Where the symbols take the units:
PJ δ NM
PJ ω SM
PJ α SC
PJ θ LD
PJ ψ DM
CR δ ZH
CR ω HB
CR α CT
CR θ SM
CR ψ LZ
HN δ MZ
HN ω TL
HN α FT
HN θ JH
HN ψ MR
HB δ MB
HB ω MD
HB α MN
HB θ CR
HB ψ ZC
NM δ FH
NM ω BS
NM α PJ
NM θ NH
NM ψ PP
ZZ δ CF
ZZ ω PP
ZZ α JM
ZZ ψ DD
QD δ MM
QD ω GZ
QD α GM
QD θ PP
QD ψ MT
PH δ GS
PH ω LG
PH α DD
PH ψ MH
RM δ RC
RM ω NG
RM α SN
RM ψ BP
ZJ δ TC
ZJ ω BZ
ZJ α NC
ZJ θ DT
ZJ ψ NM
TC δ TG
TC ω RT
TC α ZJ
TC θ MH
TC ψ FH
SM δ BS
SM ω CR
SM α LT
SM θ PJ
SM ψ GM
JH δ CZ
JH ω HN
JH α GN
JH θ LJ
JH ψ MQ
FJ δ BZ
FJ ω HT
FJ α MQ
FJ θ NC
FJ ψ SM
FL δ SC
FL ω LM
FL α FH
FL θ BH
FL ψ NS
RC δ DT
RC ω NC
RC α RM
RC ψ LD
HF δ PC
HF ω QN
HF α MM
HF θ NS
HF ψ GN
GF δ ZM
GF ω DC
GF α PG
GF θ HH
GF ψ MB
BB δ QR
BB ω CZ
BB α LJ
BB θ GQ
BB ψ NC
GZ δ LF
GZ ω CJ
GZ α LZ
GZ θ QD
GZ ψ TZ
QG δ LS
QG ω NR
QG α CJ
QG θ LF
QG ψ FD
LB δ MP
LB α TP
LB θ TL
LB ψ DN
TM δ JM
TM ω ZS
TM α JP
TM ψ ZQ
CF δ JP
CF ω NT
CF α ZZ
CF ψ PH
DH δ LM
DH ω NL
DH α BS
DH θ FH
DH ψ MM
SN δ RM
SN ω TG
SN α MH
SN ψ BH
LS δ HS
LS ω SF
LS α QG
LS θ QN
LS ψ QJ
TR δ BH
TR ω FH
TR α NH
TR ψ CF
LF δ QN
LF ω QG
LF α GZ
LF θ MM
LF ψ CL
FD δ QJ
FD ω RZ
FD α SB
FD θ CL
FD ψ ZM
NH δ TR
NH ω NM
NH α LD
NH ψ ZZ
TL δ ZN
TL ω LB
TL α QJ
TL θ HN
TL ψ LL
MZ δ TZ
MZ ω ZN
MZ α HN
MZ θ CZ
MZ ψ HT
MB δ QZ
MB ω TN
MB α HB
MB θ ZH
MB ψ CJ
GS δ ZQ
GS ω ZT
GS α PH
GS ψ SN
CQ δ DC
CQ α DN
CQ θ PG
CQ ψ MD
HT δ HH
HT ω PG
HT α MR
HT θ FJ
HT ψ CR
HH δ JN
HH ω GF
HH α HT
HH θ BZ
HH ψ ZH
TG δ NG
TG ω PQ
TG α TC
TG θ SN
TG ψ FL
FH δ FL
FH ω DH
FH α NM
FH θ TR
FH ψ NT
QS δ MD
QS α CD
QS θ MN
QS ψ RL
CD δ QS
CD α DL
CD θ JD
CD ψ SF
LT δ SM
LT ω CT
LT α LM
LT θ SC
LT ψ PC
PG δ GF
PG ω CQ
PG α LL
PG θ HT
PG ψ HB
BP δ LD
BP ω SC
BP α BH
BP ψ TM
BN δ CT
BN ω JD
BN α NL
BN θ LM
BN ψ QN
ZN δ SB
ZN ω MP
ZN α TL
ZN θ MZ
ZN ψ PG
MH δ SN
MH ω TC
MH α DT
MH ψ TR
CL δ FT
CL ω FD
CL α TZ
CL θ BR
CL ψ JN
LJ δ BB
LJ ω JH
LJ α ZT
LJ θ ZQ
LJ ψ NG
RZ δ TP
RZ α TH
RZ θ FD
RZ ψ BL
DM δ PP
DM ω GM
DM α ZS
DM θ JM
DM ψ BB
TZ δ CL
TZ ω SB
TZ α MZ
TZ θ MT
TZ ψ HH
DL δ CD
DL α TN
DL θ QZ
DL ψ NR
MR δ HT
MR ω LL
MR α MG
MR θ MQ
MR ψ CT
GM δ QD
GM ω LZ
GM α PC
GM θ DM
GM ψ CZ
JN δ MG
JN ω ZM
JN α HH
JN θ RT
JN ψ NL
BL δ CC
BL α DC
BL θ ZM
BL ψ DL
ZH δ NL
ZH ω MB
ZH α CR
ZH θ BS
ZH ψ GZ
SF δ RL
SF α NR
SF θ LS
SF ψ TP
TH δ RZ
TH α MP
TH θ SB
TH ψ DC
RJ δ LL
RJ ω CC
RJ α ZM
RJ θ MG
RJ ψ JD
BR δ GN
BR ω CL
BR α MT
BR θ LG
BR ψ RT
RT δ PQ
RT ω JN
RT α BZ
RT θ TC
RT ψ DH
NG δ NC
NG ω MQ
NG α TG
NG θ RM
NG ψ SC
QZ δ JD
QZ ω DL
QZ α MB
QZ θ NL
QZ ψ QG
BH δ BP
BH ω FL
BH α TR
BH ψ JP
QR δ LG
QR ω MT
QR α BB
QR θ DD
QR ψ ZJ
DT δ MH
DT ω ZJ
DT α RC
DT ψ NH
ZM δ RJ
ZM ω BL
ZM α GF
ZM θ JN
ZM ψ QZ
PP δ NT
PP ω QD
PP α DM
PP θ ZZ
PP ψ QR
CJ δ QG
CJ ω DR
CJ α ZC
CJ θ GZ
CJ ψ SB
LM δ LT
LM ω BN
LM α DH
LM θ FL
LM ψ HF
ZT δ LJ
ZT ω GN
ZT α LG
ZT θ GS
ZT ψ TG
MQ δ FJ
MQ ω MR
MQ α PQ
MQ θ NG
MQ ψ LT
TN δ DL
TN α MD
TN θ MB
TN ψ DR
JZ δ LZ
JZ ω HS
JZ α QN
JZ θ PC
JZ ψ HN
SB δ FD
SB ω TH
SB α ZN
SB θ TZ
SB ψ GF
LL δ PG
LL ω DN
LL α RJ
LL θ MR
LL ψ MN
GQ δ DD
GQ ω BB
GQ α ZQ
GQ ψ RC
LD δ NH
LD ω PJ
LD α BP
LD ψ JM
BS δ DH
BS ω ZH
BS α SM
BS θ NM
BS ψ QD
DD δ PH
DD ω QR
DD α GQ
DD ψ DT
TQ δ DR
TQ α RL
TQ θ ZC
TQ ψ MP
DN δ CQ
DN α CC
DN θ LL
DN ψ QS
NT δ NS
NT ω MM
NT α PP
NT θ CF
NT ψ LG
NS δ ZS
NS ω HF
NS α NT
NS θ JP
NS ψ ZT
FT δ HN
FT ω QJ
FT α CL
FT θ GN
FT ψ MG
LG δ ZT
LG ω BR
LG α QR
LG θ PH
LG ψ TC
GN δ JH
GN ω FT
GN α BR
GN θ ZT
GN ψ PQ
JP δ TM
JP ω NS
JP α CF
JP ψ GS
MM δ HF
MM ω LF
MM α QD
MM θ NT
MM ψ BR
JM δ ZZ
JM ω DM
JM α TM
JM ψ GQ
MP δ TH
MP α LB
MP θ ZN
MP ψ CQ
NL δ BN
NL ω QZ
NL α ZH
NL θ DH
NL ψ LF
DC δ BL
DC α CQ
DC θ GF
DC ψ TN
SC δ PJ
SC ω LT
SC α FL
SC θ BP
SC ψ ZS
HS δ ZC
HS ω RL
HS α LS
HS θ JZ
HS ψ TL
MN δ HB
MN ω QS
MN α JD
MN θ CT
MN ψ HS
ZS δ DM
ZS ω PC
ZS α NS
ZS θ TM
ZS ψ LJ
NR δ SF
NR α DR
NR θ QG
NR ψ RZ
QJ δ TL
QJ ω TP
QJ α FD
QJ θ FT
QJ ψ RJ
BZ δ RT
BZ ω HH
BZ α FJ
BZ θ ZJ
BZ ψ BS
QN δ JZ
QN ω LS
QN α LF
QN θ HF
QN ψ FT
MT δ BR
MT ω TZ
MT α CZ
MT θ QR
MT ψ BZ
DR δ NR
DR α TQ
DR θ CJ
DR ψ TH
CZ δ MT
CZ ω MZ
CZ α JH
CZ θ BB
CZ ψ FJ
PC δ GM
PC ω JZ
PC α HF
PC θ ZS
PC ψ JH
CC δ DN
CC α BL
CC θ RJ
CC ψ CD
MD δ TN
MD α QS
MD θ HB
MD ψ TQ
MG δ MR
MG ω RJ
MG α JN
MG θ PQ
MG ψ BN
CT δ CR
CT ω MN
CT α BN
CT θ LT
CT ψ JZ
PQ δ MQ
PQ ω MG
PQ α RT
PQ θ TG
PQ ψ LM
TP δ LB
TP α RZ
TP θ QJ
TP ψ CC
JD δ MN
JD ω CD
JD α QZ
JD θ BN
JD ψ LS
NC δ ZJ
NC ω FJ
NC α NG
NC θ RC
NC ψ PJ
ZC δ CJ
ZC ω TQ
ZC α HS
ZC θ LZ
ZC ψ ZN
LZ δ GZ
LZ ω ZC
LZ α JZ
LZ θ GM
LZ ψ MZ
RL δ TQ
RL α SF
RL θ HS
RL ψ LB
ZQ δ GQ
ZQ ω LJ
ZQ α GS
ZQ ψ RM

The rows follow the links: the fewer symbols apart two units are, the more alike their rows tend to be.

Each row is also shifted at random along 7 hidden directions that mean nothing.

Name the unit of each row.
195 141 -18 20 58 -105 -24 -45 -91 -53 -53 -55 -19 -54 -50 -19 10 24 48 -49 -146 41 58 95 -5 32 -45 64 -57 -78 -139 72 71 -92 -39 -47 58 53 44 -13 -42 -18 144 -1 64 -63 53 -7 33 -13 -73 -2 -58: TG
217 6 -15 72 40 18 -7 18 -68 -63 -2 8 -100 -26 -2 24 18 26 15 -41 -48 21 52 -33 -54 75 -97 -21 -72 13 15 42 -12 -32 26 6 12 -47 71 22 -38 84 17 -108 53 68 -11 41 1 -12 -7 67 -61: CZ
-26 131 -52 -86 6 2 -37 -34 -64 100 46 63 99 54 60 -176 49 19 -78 -96 -141 46 45 10 -24 -86 48 141 -115 29 -209 30 46 -117 -17 54 5 -93 29 33 -33 -140 103 33 86 -8 33 38 42 133 -55 34 -46: CD
194 -105 -21 164 2 -101 46 16 -53 78 -111 -80 7 -18 -12 4 53 26 77 7 52 -101 114 -83 93 0 26 -72 114 -100 36 -13 39 24 98 -32 -70 -74 -106 68 30 25 13 69 109 -65 57 -24 -4 45 -100 -34 66: HB
181 52 -24 10 -32 -47 42 -9 -5 5 -32 -31 -53 -35 30 23 39 -8 73 -46 37 -80 -21 5 -39 -1 25 -86 43 -28 -16 -9 -22 39 64 -37 -58 -38 30 14 -74 -24 -30 67 -51 -32 -16 -9 -35 28 -61 -39 -25: MN
100 56 34 -34 6 44 17 -33 61 -101 23 69 8 -57 1 8 -125 62 -3 -49 43 85 -71 63 -17 -6 -31 -26 -42 48 9 -3 -12 9 -24 -7 63 3 95 -72 -18 10 -26 -47 -64 60 -86 19 6 -106 61 38 -17: ZT
-179 -223 -78 104 -31 2 54 49 -6 10 -26 18 79 5 19 17 64 -65 12 -12 40 -27 21 -30 140 4 151 -100 24 44 115 -125 -73 -100 66 -11 12 -116 -131 3 51 -53 -71 -7 78 -23 -50 -116 24 40 -64 73 79: RL
64 -29 103 2 -38 63 6 -4 61 33 54 30 -25 30 -13 44 -65 92 -34 7 38 -10 -40 -59 -23 -11 -35 -8 9 6 51 28 5 118 -42 8 -56 39 -13 -17 68 25 -3 -34 -47 35 -11 -5 -7 -39 51 -12 4: PP
55 96 87 116 17 -47 19 -72 -92 113 3 63 -49 39 -7 -14 -57 106 0 -92 -63 4 73 -79 -54 -20 -32 34 -51 -113 -122 114 87 22 19 -21 -24 -45 52 46 47 12 109 -20 117 -43 28 37 27 29 -45 -8 -44: NM
-70 34 49 24 63 -185 -16 -51 -29 -70 -105 -89 -15 -33 -85 104 -30 -2 83 -3 -116 -76 31 33 2 31 -38 13 52 -115 -6 19 41 77 -75 -126 19 142 -16 -40 -32 44 83 20 -27 -116 73 -47 -21 -63 -14 -19 -79: MH
-112 56 47 -147 -65 185 15 -117 -7 102 150 237 44 192 37 43 -118 42 -185 -12 -14 86 -100 -11 -33 16 76 76 -53 122 10 41 -86 55 -86 -75 3 -37 121 -25 -8 -28 -89 -51 -5 44 -50 -74 -5 25 -23 2 -20: LD
13 -71 -15 -78 -39 -15 -23 3 77 -165 -18 -29 -28 -10 -42 165 1 -90 22 65 -25 -43 -95 71 24 99 11 -67 75 34 161 -79 -76 106 -93 -133 5 108 4 -83 -81 66 -98 -55 -124 26 -16 -88 -46 -78 8 -4 -54: LJ
198 41 16 41 -77 6 71 -63 52 44 17 102 -54 -7 14 35 -119 45 61 -78 127 17 -72 13 -31 -8 59 -119 32 -34 -1 33 1 86 77 -42 -31 -83 88 7 -26 7 -66 41 -30 0 -80 31 -29 -33 -35 -90 27: LT
-27 39 -36 -79 0 -33 37 -45 -2 -119 -41 3 -78 -3 -20 196 -56 -88 58 19 42 -59 -111 74 -35 98 44 -105 76 38 119 -57 -129 83 -10 -146 37 42 126 -51 -154 52 -100 29 -125 -33 -59 -59 -61 -71 -18 -33 -82: MQ
44 170 48 90 50 19 -23 41 -55 -27 64 29 -186 -67 -30 -27 7 44 31 -88 -76 92 35 0 -163 50 -139 -7 -198 -39 -153 161 83 -60 55 123 59 19 116 38 10 87 81 -121 48 78 -25 163 20 -4 71 7 -105: DD
-89 -66 56 119 98 -19 64 -81 -73 -40 -67 119 90 -16 2 62 -233 145 -1 -112 66 58 18 -71 36 -37 -22 -69 -21 51 80 -72 -61 9 46 -78 55 -109 81 -69 43 -1 28 -49 33 -20 -114 -39 39 -143 53 169 -12: BR
35 135 6 -240 -15 -33 -71 -52 210 -108 -27 50 43 -39 64 -70 -134 -2 -11 -44 -23 5 -92 49 -114 -79 -73 52 44 54 -33 -56 35 205 -102 -29 -70 1 138 -58 -95 -8 -60 17 -175 77 -12 173 -44 -57 162 -54 -119: FT
-60 86 59 1 -4 134 35 -27 -112 77 131 88 -74 81 -30 58 -15 47 -81 -20 -4 69 -53 -14 -63 34 13 5 -97 44 -30 107 -61 -81 -17 27 44 29 90 7 24 -8 22 -40 17 8 -55 -69 18 14 -39 49 -22: NH
-37 -136 -36 61 60 -108 -22 67 34 -55 -135 -139 101 -73 -11 -33 32 -22 72 65 36 -68 89 -25 112 -47 -27 14 123 -30 82 -109 36 16 5 19 -30 10 -163 -4 43 5 23 58 -2 -30 52 2 -4 -37 36 19 93: RZ
72 -47 0 -101 -88 67 -20 -13 69 -18 85 76 51 67 -1 36 36 -7 -82 17 -70 14 -85 47 44 24 76 21 -8 62 44 -15 -46 48 -124 -68 -21 49 -19 -48 -12 -38 -50 -61 -44 32 0 -119 -15 13 -51 -4 -28: ZS
208 50 -32 -21 71 205 6 90 -103 37 26 -105 -69 -15 8 -12 85 15 -49 101 189 34 -12 -9 -25 18 -75 22 -10 138 46 26 -116 -151 100 124 56 -7 39 33 -40 -8 7 51 -13 63 -38 -12 15 -3 -8 55 98: DC
-87 63 -4 12 -50 30 11 59 -69 -3 79 -59 -213 6 -41 162 159 -112 67 30 -25 -91 -83 9 -120 119 40 -118 -56 -14 20 75 -84 -34 56 16 14 108 33 36 -62 55 -37 -4 -63 -23 -25 -75 -33 62 -69 -34 -92: SM
158 22 -47 -94 35 99 7 -23 9 1 -6 -19 77 8 2 -36 -63 27 -55 68 122 70 -49 80 77 -25 6 64 60 85 24 -24 -64 -60 -25 -3 59 -2 40 -40 -44 -44 -12 70 -44 -8 -28 -38 10 -57 -11 -10 105: MG
-71 134 20 -42 -124 175 12 52 78 55 175 61 -196 12 6 -5 11 -68 -7 29 121 93 -127 30 -138 37 18 -69 -99 33 -82 144 -3 -10 87 150 23 31 110 75 12 61 -126 -2 -60 104 -93 139 -28 51 62 -146 31: PJ
-222 24 29 50 21 -34 44 -11 -63 23 -9 -32 -40 -26 -18 81 -15 10 66 -37 46 -75 -51 -13 -53 -36 57 -91 -6 -14 10 -10 -74 -33 54 20 24 31 10 -18 9 -37 40 75 -59 -111 -60 -81 -1 -6 -3 30 -30: NL
225 182 -26 -25 43 -13 -23 43 -167 47 19 -51 -127 11 45 -39 175 15 29 -83 -144 -76 55 -30 -160 41 -59 25 -125 -1 -140 66 -13 -98 41 53 -27 -29 87 65 -112 -49 110 14 26 2 29 4 -5 128 -95 50 -160: MD
-76 95 -10 -20 20 204 24 -9 -114 176 121 117 -8 85 84 -114 9 56 -121 -52 76 103 7 -85 -72 -61 21 40 -152 120 -116 48 -59 -175 108 148 31 -142 94 66 23 -98 25 6 89 72 -84 57 46 93 -7 86 28: TN
78 -48 -21 -68 24 36 -70 121 106 -54 -16 -180 31 -84 -21 -89 95 -61 8 148 99 -6 12 42 55 -47 -89 54 71 32 38 -27 29 -33 -21 130 20 107 -137 1 39 4 2 49 -81 48 66 60 7 -30 104 -55 120: FD
4 21 62 37 -24 16 -20 66 98 8 39 -37 -98 -64 28 -52 24 19 43 -10 58 -44 -3 -87 -107 -43 -65 -46 -36 -29 -30 43 46 78 60 145 -63 21 -34 45 74 44 -26 8 -48 72 -11 117 -21 32 121 -44 -8: GZ
36 66 116 -39 -24 -26 -6 -31 93 -38 30 50 -16 -33 8 17 -116 110 18 -83 7 -32 -68 -41 -96 -58 -33 -24 -6 -28 -12 28 30 154 -51 -10 -55 63 41 -45 29 -7 34 -7 -97 3 -30 11 -25 -63 102 -5 -83: NT
237 -39 68 -184 -20 -11 -51 -52 69 -106 -3 -36 110 45 -37 129 -12 64 -46 37 -101 -121 -112 65 63 -8 28 55 111 44 134 -96 -98 169 -249 -185 -71 178 -61 -144 -60 -73 32 6 -188 -55 35 -267 -37 -72 -63 48 -101: NS
207 -55 47 -83 49 116 -41 37 20 -59 1 -78 11 21 -29 76 -18 48 -66 135 99 -25 -25 -23 17 33 -113 62 86 97 168 -28 -70 80 -71 -27 -18 96 -35 -52 2 60 -12 -20 -87 51 34 -75 -7 -96 62 54 42: MT

From each start, follow one symbol. Which unit do you reach?
Answers are names.
-9 90 59 -86 1 -8 -45 18 50 -34 19 -31 -21 -37 20 1 -1 71 25 -65 -35 -77 -61 -42 -121 -60 -34 -8 -35 22 -11 -19 -21 69 -54 38 -55 78 27 -41 -7 -43 47 4 -129 -1 -29 -9 -19 -10 73 47 -123
ω QG
128 27 37 12 51 97 26 -56 -150 145 17 69 50 95 42 -15 -44 143 -99 -56 42 -12 41 -111 -19 -60 0 54 -18 46 -19 17 -64 -46 43 -7 -36 -118 49 14 2 -67 77 26 72 -29 -21 -74 24 29 -59 102 -3
δ QZ
32 -137 -6 173 60 3 71 36 -5 35 -115 -89 -25 -74 -9 23 -84 23 92 93 309 -19 69 -75 87 -24 -28 -103 173 -24 138 -44 -9 15 179 44 13 -81 -72 44 70 95 -68 96 49 -16 -28 68 -8 -94 59 -49 216
θ HH
-168 19 35 -24 -20 108 -12 30 38 47 94 83 -37 34 53 -32 -17 14 -19 -55 71 -9 -51 -100 -106 -39 0 -29 -68 86 8 0 -56 22 51 98 -33 -76 46 21 29 -15 -47 -31 -59 68 -86 61 -6 25 93 58 -53
θ GZ
-113 7 30 184 52 11 51 95 -75 -85 17 -44 -203 -97 -66 130 12 -5 104 -32 69 13 -18 -25 -107 94 -66 -176 -114 -14 49 67 -37 -97 133 89 96 35 67 8 27 108 3 -101 -5 44 -110 47 -1 -69 58 72 -35
δ LG
165 -19 54 113 81 -45 5 -21 -81 -43 -43 -30 17 -39 -62 12 -48 105 -1 -24 -52 45 70 12 65 8 -79 43 -33 -46 4 26 39 -61 -41 -34 41 41 -29 -35 61 15 119 -59 75 -16 9 -62 46 -77 -20 72 0
δ GS
233 51 0 -23 -50 141 -11 61 -2 40 118 41 -81 18 44 -51 91 34 -49 -21 -26 27 -22 -62 -95 20 -49 6 -113 54 -32 59 -23 -40 18 103 -39 -17 31 32 -5 -19 -1 -64 -5 101 -25 23 -1 78 -13 35 -51
ω ZC
148 -13 80 12 -30 165 9 1 63 96 104 108 24 49 12 -83 -82 137 -104 -8 98 70 -9 -103 -17 -69 -38 43 -28 56 8 53 15 42 14 80 -49 -57 8 6 106 -19 -14 -41 23 90 -40 48 13 -30 60 19 72
θ PP
-308 6 7 7 -36 98 -9 88 17 105 102 -59 -99 14 -16 -23 127 -101 3 98 89 -3 -19 -21 -43 -4 38 1 -31 -4 -39 68 11 -66 74 171 20 62 -69 73 74 -1 -50 53 -16 0 9 45 -7 86 41 -90 80
ψ GZ
-46 106 -10 2 18 -92 -49 26 -22 -106 8 -32 -53 -56 -44 -31 86 -43 33 -51 -228 40 28 98 -54 53 -47 56 -144 -63 -144 79 85 -95 -69 38 68 115 19 -7 -21 6 97 -85 12 4 32 32 27 13 -15 10 -125
ψ SN
-18 50 -65 -223 2 -24 -99 27 73 -62 -43 -175 50 -4 9 -65 142 -146 -10 161 -61 -62 -12 126 34 -10 -6 146 89 15 -34 -54 -2 -14 -131 4 3 156 -62 -25 -93 -45 7 96 -124 -29 141 -13 -25 56 1 -104 20
ψ JD
-52 -19 -50 224 -54 -22 81 65 50 -24 -15 -36 -177 -145 -58 -25 -6 -108 152 18 176 119 20 79 30 84 21 -179 -28 -103 -71 103 99 -120 228 120 105 -47 4 98 65 117 -103 7 86 41 -81 187 10 -22 12 -155 164
θ RM
-13 10 -29 11 27 35 27 -53 -71 32 -10 69 -27 69 6 60 -57 -22 -31 20 22 22 24 -16 -3 64 -7 -3 13 26 28 27 -30 6 39 -82 26 -70 94 21 -45 61 -41 -13 53 15 -12 24 -15 -1 -25 -12 -2
ω HT
-172 -128 -39 -29 31 14 -37 93 67 -32 -38 -104 38 -7 1 -13 83 -99 -5 117 77 -73 34 -33 39 -10 -14 14 96 44 113 -82 -17 21 7 66 -11 24 -110 8 18 38 -69 27 -50 25 37 14 -11 0 71 0 74
δ RZ
-55 63 55 9 4 7 -17 -21 -65 38 43 -28 -26 34 -53 36 26 21 -20 10 -82 14 -17 37 -7 13 17 55 -57 -45 -66 83 20 -67 -55 0 44 125 -14 -9 38 -35 83 -7 13 -67 30 -96 14 10 -52 -4 -29
ψ CF
